Here is a tiny trained network, its code and every weight. The questions are about switching its units off for an input and a class, where a switched-off unit gives its printed mean instead of its output.

import numpy as np


def w(rows, s, z=0):
    codes = np.array(rows[::2]) - 128.0
    scale = np.full(codes.shape[1], s)
    scale[-1] = z or s
    return codes * scale


def norm(h):
    return h / np.sqrt((h * h).mean(-1, keepdims=True) + 1e-5)


def f(y):
    return y / 2 * (1 + np.tanh(0.7978845608 * (y + 0.044715 * y**3)))


def log_softmax(a):
    a = a - a.max(-1, keepdims=True)
    return a - np.log(np.exp(a).sum(-1, keepdims=True))


def net(x, mask):
    res = np.array(x, float).reshape(1, 4) / 4 @ E
    u = 0
    for l in range(3):
        y = f(norm(res) @ A[l][:, :-1].T + A[l][:, -1])
        res = res + np.where(mask[u : u + 12], y, B[l][:, -1]) @ B[l][:, :-1]
        u += 12
    return log_softmax(norm(res)[-1] @ U[:, :-1].T + U[:, -1])


A, B = {}, {}
E = w([
[87,69,108,47],'x0',
[120,167,2,134],'x1',
[118,60,114,188],'x2',
[228,88,116,103],'x3',
],0.0091)
A[0] = w([
[47,65,115,224,55],'0.n0',
[87,136,196,146,94],'0.n1',
[80,246,165,68,23],'0.n2',
[111,144,95,120,101],'0.n3',
[49,154,133,143,3],'0.n4',
[109,86,121,171,60],'0.n5',
[85,165,78,155,65],'0.n6',
[135,107,107,127,163],'0.n7',
[60,167,58,145,70],'0.n8',
[6,102,127,77,71],'0.n9',
[61,122,216,128,119],'0.n10',
[86,216,162,224,106],'0.n11',
],0.024,0.0051)
B[0] = w([
[92,171,140,17,213],'0.n0',
[92,162,113,179,189],'0.n1',
[87,172,147,10,214],'0.n2',
[99,139,145,146,149],'0.n3',
[61,78,79,131,171],'0.n4',
[106,144,159,73,153],'0.n5',
[105,144,158,181,183],'0.n6',
[146,145,131,146,149],'0.n7',
[98,186,118,192,208],'0.n8',
[136,2,85,135,213],'0.n9',
[95,182,130,199,220],'0.n10',
[130,7,86,133,250],'0.n11',
],0.047,0.012)
A[1] = w([
[167,141,121,103,163],'1.n0',
[112,161,151,13,4],'1.n1',
[124,124,127,130,163],'1.n2',
[161,114,151,91,179],'1.n3',
[124,129,130,132,107],'1.n4',
[254,136,136,137,80],'1.n5',
[125,127,196,167,142],'1.n6',
[114,159,160,61,5],'1.n7',
[189,30,127,139,119],'1.n8',
[124,178,171,140,41],'1.n9',
[79,213,159,192,27],'1.n10',
[80,97,70,113,228],'1.n11',
],0.026,0.0022)
B[1] = w([
[62,103,95,138,146],'1.n0',
[106,185,197,54,196],'1.n1',
[134,128,129,129,135],'1.n2',
[65,116,103,170,152],'1.n3',
[131,129,125,132,128],'1.n4',
[3,14,98,163,186],'1.n5',
[97,170,85,162,140],'1.n6',
[90,131,130,56,164],'1.n7',
[216,115,130,126,183],'1.n8',
[149,80,115,120,144],'1.n9',
[144,179,102,224,191],'1.n10',
[197,144,190,149,254],'1.n11',
],0.043,0.016)
A[2] = w([
[111,158,118,146,85],'2.n0',
[49,129,138,153,214],'2.n1',
[150,102,131,140,4],'2.n2',
[144,198,171,91,143],'2.n3',
[156,40,159,28,137],'2.n4',
[157,205,109,227,49],'2.n5',
[146,147,162,116,45],'2.n6',
[251,60,140,123,144],'2.n7',
[207,99,99,250,70],'2.n8',
[187,115,144,135,98],'2.n9',
[254,32,182,122,12],'2.n10',
[195,35,176,180,143],'2.n11',
],0.018,0.0023)
B[2] = w([
[147,123,139,148,142],'2.n0',
[231,174,76,99,245],'2.n1',
[139,102,121,103,131],'2.n2',
[43,31,101,106,171],'2.n3',
[191,212,114,178,208],'2.n4',
[158,178,118,233,211],'2.n5',
[81,86,143,143,130],'2.n6',
[201,73,156,82,178],'2.n7',
[155,206,167,58,239],'2.n8',
[133,93,109,103,137],'2.n9',
[255,105,104,119,190],'2.n10',
[192,126,138,45,215],'2.n11',
],0.027,0.011)
U = w([
[152,199,145,243,102],'0',
[66,168,208,19,90],'1',
[64,7,98,151,57],'2',
[231,79,163,102,252],'3',
],0.019,0.0031)

Each question gives the input, the list of numbers given to net, and the class t.
The units are the neurons (one row each of A and B). Each row of codes is followed by its name. A weight is (code - 128) times the scale printed after its matrix; where a second scale follows, it is the last column's (A, B and U).
mask holds one flag per neuron, layer by layer. A switched-off neuron (its flag False) gives its mean, the last column of its row in B, instead of its output. The means were averaged over made-up inputs and are rounded, as every weight is.
A unit's drop is (log p(t) with every unit on - log p(t) with that unit switched off) / (log p(t) with every unit on - log p(t) with every unit switched off).
The circuit of an input: a set's keep is (log p(t) with only the set's units on - log p(t) with every unit switched off) / (log p(t) with every unit on - log p(t) with every unit switched off). Starting from the 12 units with the biggest drops (on a tie, the unit counted first), units are removed one at a time, each time the one whose removal leaves the highest keep (on an exact tie, the one counted first), for as long as the keep stays at least 0.8.
circuit, biggest first: the units of the circuit, biggest drop first
k most important neurons: the k neurons with the biggest drops, biggest first
top k neurons in layer l: the k neurons of layer l with the biggest drops, biggest first
input [4,0,-2,-3], class 3: 3 most important neurons	(0.n9; 1.n11; 1.n5)
input [6,-4,6,-3], class 1: circuit, biggest first	(0.n0)
input [0,3,-4,-4], class 1: top 2 neurons in layer 0	(0.n2; 0.n10)
input [3,-6,5,-4], class 0: 2 most important neurons	(0.n10; 0.n1)
input [1,6,-7,5], class 1: 3 most important neurons	(0.n10; 0.n1; 0.n11)
input [-7,-8,8,8], class 0: 2 most important neurons	(0.n2; 0.n0)
input [6,1,-3,-5], class 3: 2 most important neurons	(0.n9; 1.n11)
input [3,6,-6,4], class 0: top 2 neurons in layer 0	(0.n0; 0.n11)
input [-4,1,8,-8], class 1: top 2 neurons in layer 0	(0.n0; 0.n5)
input [3,-4,3,0], class 0: 2 most important neurons	(0.n10; 0.n11)
input [1,-7,-3,-6], class 0: 2 most important neurons	(0.n1; 0.n10)
input [-8,7,-7,-1], class 3: top 3 neurons in layer 0	(0.n11; 0.n0; 0.n10)
input [-8,-6,3,0], class 3: 2 most important neurons	(0.n11; 0.n8)
input [8,0,7,-4], class 3: 4 most important neurons	(0.n9; 0.n2; 1.n11; 2.n4)
input [7,4,-6,-3], class 3: 4 most important neurons	(0.n9; 0.n0; 1.n11; 0.n5)
input [1,-3,3,-5], class 2: circuit, biggest first	(0.n9)
input [-2,2,3,-6], class 2: top 2 neurons in layer 0	(0.n11; 0.n8)
input [8,0,-7,-1], class 3: top 2 neurons in layer 1	(1.n8; 1.n11)
input [-5,4,4,-8], class 2: 2 most important neurons	(0.n11; 0.n8)
input [-5,4,8,-7], class 1: circuit, biggest first	(0.n0)
input [-7,-1,-4,8], class 2: top 2 neurons in layer 0	(0.n2; 0.n11)
